Below is a small trained network, with its code and all its weights. Each question gives an input and a class and asks what happens when units are switched off, that is, made to give their printed mean instead of their output.

import numpy as np


def w(rows, s, z=0):
    codes = np.array(rows[::2]) - 128.0
    scale = np.full(codes.shape[1], s)
    scale[-1] = z or s
    return codes * scale


def norm(h):
    return h / np.sqrt((h * h).mean(-1, keepdims=True) + 1e-5)


def f(y):
    return y / 2 * (1 + np.tanh(0.7978845608 * (y + 0.044715 * y**3)))


def log_softmax(a):
    a = a - a.max(-1, keepdims=True)
    return a - np.log(np.exp(a).sum(-1, keepdims=True))


def net(x, mask):
    res = np.array(x, float).reshape(1, 6) / 4 @ E
    u = 0
    for l in range(3):
        y = f(norm(res) @ A[l][:, :-1].T + A[l][:, -1])
        res = res + np.where(mask[u : u + 8], y, B[l][:, -1]) @ B[l][:, :-1]
        u += 8
    return log_softmax(norm(res)[-1] @ U[:, :-1].T + U[:, -1])


A, B = {}, {}
E = w([
[133,134,135,139,135,110,130,120,123,136,135],'x0',
[84,232,100,93,137,60,3,255,129,86,133],'x1',
[112,127,154,130,123,122,137,129,117,118,137],'x2',
[146,150,104,190,147,138,40,41,53,11,59],'x3',
[54,173,66,172,128,195,104,50,105,162,211],'x4',
[117,134,130,127,126,131,142,130,128,122,121],'x5',
],0.0096)
A[0] = w([
[57,137,110,98,148,89,133,239,165,182,183,71],'L0N0',
[108,62,135,72,110,139,220,133,188,252,194,124],'L0N1',
[93,168,155,150,150,120,79,219,110,123,89,94],'L0N2',
[76,195,132,46,101,89,132,212,205,207,194,58],'L0N3',
[50,165,26,141,145,175,143,104,61,161,254,159],'L0N4',
[40,130,59,193,114,125,112,186,150,107,192,2],'L0N5',
[191,126,139,106,120,108,190,177,180,144,148,77],'L0N6',
[143,122,115,128,179,168,134,90,184,93,150,78],'L0N7',
],0.0073,0.0056)
B[0] = w([
[198,126,152,180,88,169,133,210,106,163,66,195],'L0N0',
[23,161,70,82,155,36,87,75,231,59,143,254],'L0N1',
[121,163,35,103,144,108,189,144,94,97,149,175],'L0N2',
[209,132,183,146,130,205,156,174,42,202,90,213],'L0N3',
[115,168,195,171,66,254,62,140,183,143,188,226],'L0N4',
[137,127,180,171,153,138,48,155,222,166,95,142],'L0N5',
[141,131,130,106,189,151,209,123,130,169,191,168],'L0N6',
[94,115,166,136,119,148,166,106,88,89,132,128],'L0N7',
],0.0086,0.0099)
A[1] = w([
[77,254,163,137,146,158,72,170,211,99,144,101],'L1N0',
[111,102,180,117,129,123,197,127,203,192,149,104],'L1N1',
[55,239,93,150,94,209,104,21,127,166,173,124],'L1N2',
[178,68,188,214,94,218,166,110,102,94,91,132],'L1N3',
[128,159,175,74,129,121,74,116,191,87,172,75],'L1N4',
[75,77,75,107,197,53,148,56,128,116,104,85],'L1N5',
[80,106,98,87,80,149,152,127,102,178,192,1],'L1N6',
[180,51,115,140,138,86,198,106,81,103,77,38],'L1N7',
],0.0081,0.0044)
B[1] = w([
[110,234,81,90,40,47,123,24,202,90,102,229],'L1N0',
[158,2,24,105,134,78,38,72,120,10,126,190],'L1N1',
[145,108,68,151,83,202,217,150,13,97,206,255],'L1N2',
[175,112,199,116,232,148,206,134,135,241,42,197],'L1N3',
[158,123,58,217,127,68,142,184,91,38,140,157],'L1N4',
[127,234,126,152,145,100,143,230,62,202,21,161],'L1N5',
[170,111,112,203,109,131,58,172,201,162,164,129],'L1N6',
[55,235,226,78,36,155,21,97,254,133,96,166],'L1N7',
],0.0068,0.0097)
A[2] = w([
[146,136,170,150,79,232,102,156,114,209,192,68],'L2N0',
[183,84,95,55,200,16,168,218,99,78,74,223],'L2N1',
[115,179,84,124,96,110,77,160,100,3,159,3],'L2N2',
[126,107,137,85,183,44,128,110,136,72,11,125],'L2N3',
[108,202,137,128,125,126,45,163,94,143,112,118],'L2N4',
[37,143,85,162,155,134,92,122,120,107,175,112],'L2N5',
[164,128,215,106,162,152,150,182,160,149,82,215],'L2N6',
[124,17,108,145,140,125,158,127,190,109,212,53],'L2N7',
],0.011,0.0041)
B[2] = w([
[105,89,162,99,234,39,130,117,82,157,55,189],'L2N0',
[116,41,111,117,187,108,204,140,48,90,162,252],'L2N1',
[97,76,91,144,147,52,116,79,210,112,181,202],'L2N2',
[69,122,218,118,183,131,76,193,196,217,111,222],'L2N3',
[122,95,195,75,79,160,137,109,188,134,80,179],'L2N4',
[196,114,101,111,86,174,150,185,171,112,140,174],'L2N5',
[197,210,69,167,48,133,66,106,101,115,165,213],'L2N6',
[107,181,176,152,74,91,8,83,205,101,108,163],'L2N7',
],0.011,0.014)
U = w([
[65,32,151,84,204,39,98,155,170,97,146,61],'0',
[142,210,194,133,107,159,49,158,161,204,76,251],'1',
[85,169,76,138,40,133,78,54,195,52,180,171],'2',
[125,139,140,165,161,204,175,72,20,131,123,19],'3',
[207,111,100,101,125,104,153,213,6,120,152,84],'4',
],0.018,0.0021)

Each question gives the input, the list of numbers given to net, and the class t.
The units are the neurons (one row each of A and B). Each row of codes is followed by its name. A weight is (code - 128) times the scale printed after its matrix; where a second scale follows, it is the last column's (A, B and U).
mask holds one flag per neuron, layer by layer. A switched-off neuron (its flag False) gives its mean, the last column of its row in B, instead of its output. The means were averaged over made-up inputs and are rounded, as every weight is.
A unit's drop is (log p(t) with every unit on - log p(t) with that unit switched off) / (log p(t) with every unit on - log p(t) with every unit switched off).
unit that matters most: the unit with the biggest drop
top k neurons: the k neurons with the biggest drops, biggest first
k most important neurons of layer l: the k neurons of layer l with the biggest drops, biggest first
drop when u is switched off: that unit's drop, to one decimal
input [1,0,-6,-2,3,-4], class 2: top neuron : (L0N1)
input [-5,-8,2,0,1,3], class 2: 2 most important neurons of layer 0 : (L0N3, L0N1)
input [-2,1,7,-7,4,4], class 1: 2 most important neurons of layer 0 : (L0N3, L0N0)
input [-6,-8,-7,1,0,2], class 1: 2 most important neurons of layer 1 : (L1N5, L1N7)
input [3,0,-3,-5,1,-8], class 2: top 2 neurons : (L0N1, L1N1)
input [8,0,-1,-7,4,-3], class 2: 2 most important neurons of layer 2 : (L2N3, L2N1)
input [2,1,1,-6,-8,1], class 4: top 4 neurons : (L0N3, L0N0, L2N6, L2N2)
input [-3,1,4,-2,6,-1], class 1: top 2 neurons : (L0N4, L2N0)
input [-1,0,5,8,5,-1], class 3: top 3 neurons : (L0N1, L1N2, L1N3)
input [5,0,7,-5,3,-4], class 2: top 2 neurons : (L0N1, L1N0)
input [-6,7,1,0,3,8], class 1: top 3 neurons : (L0N1, L0N3, L0N0)
input [5,5,-6,8,0,-5], class 0: top 2 neurons : (L0N4, L2N6)
input [1,6,3,0,7,-6], class 1: 2 most important neurons of layer 0 : (L0N1, L0N4)
input [-5,-7,-3,1,-3,-1], class 1: unit that matters most : L1N7
input [-3,-8,-7,-5,1,-7], class 2: 2 most important neurons of layer 2 : (L2N7, L2N0)
input [6,-5,-3,-7,1,-2], class 2: 2 most important neurons of layer 2 : (L2N7, L2N0)
input [-8,7,1,-1,-7,4], class 4: drop when L0N1 is switched off : 0.5
input [7,-2,-3,-7,4,3], class 2: drop when L0N1 is switched off : 4.6
input [2,-5,7,5,7,2], class 3: drop when L1N2 is switched off : 0.0
input [4,-2,4,2,-2,-2], class 1: unit that matters most : L0N1
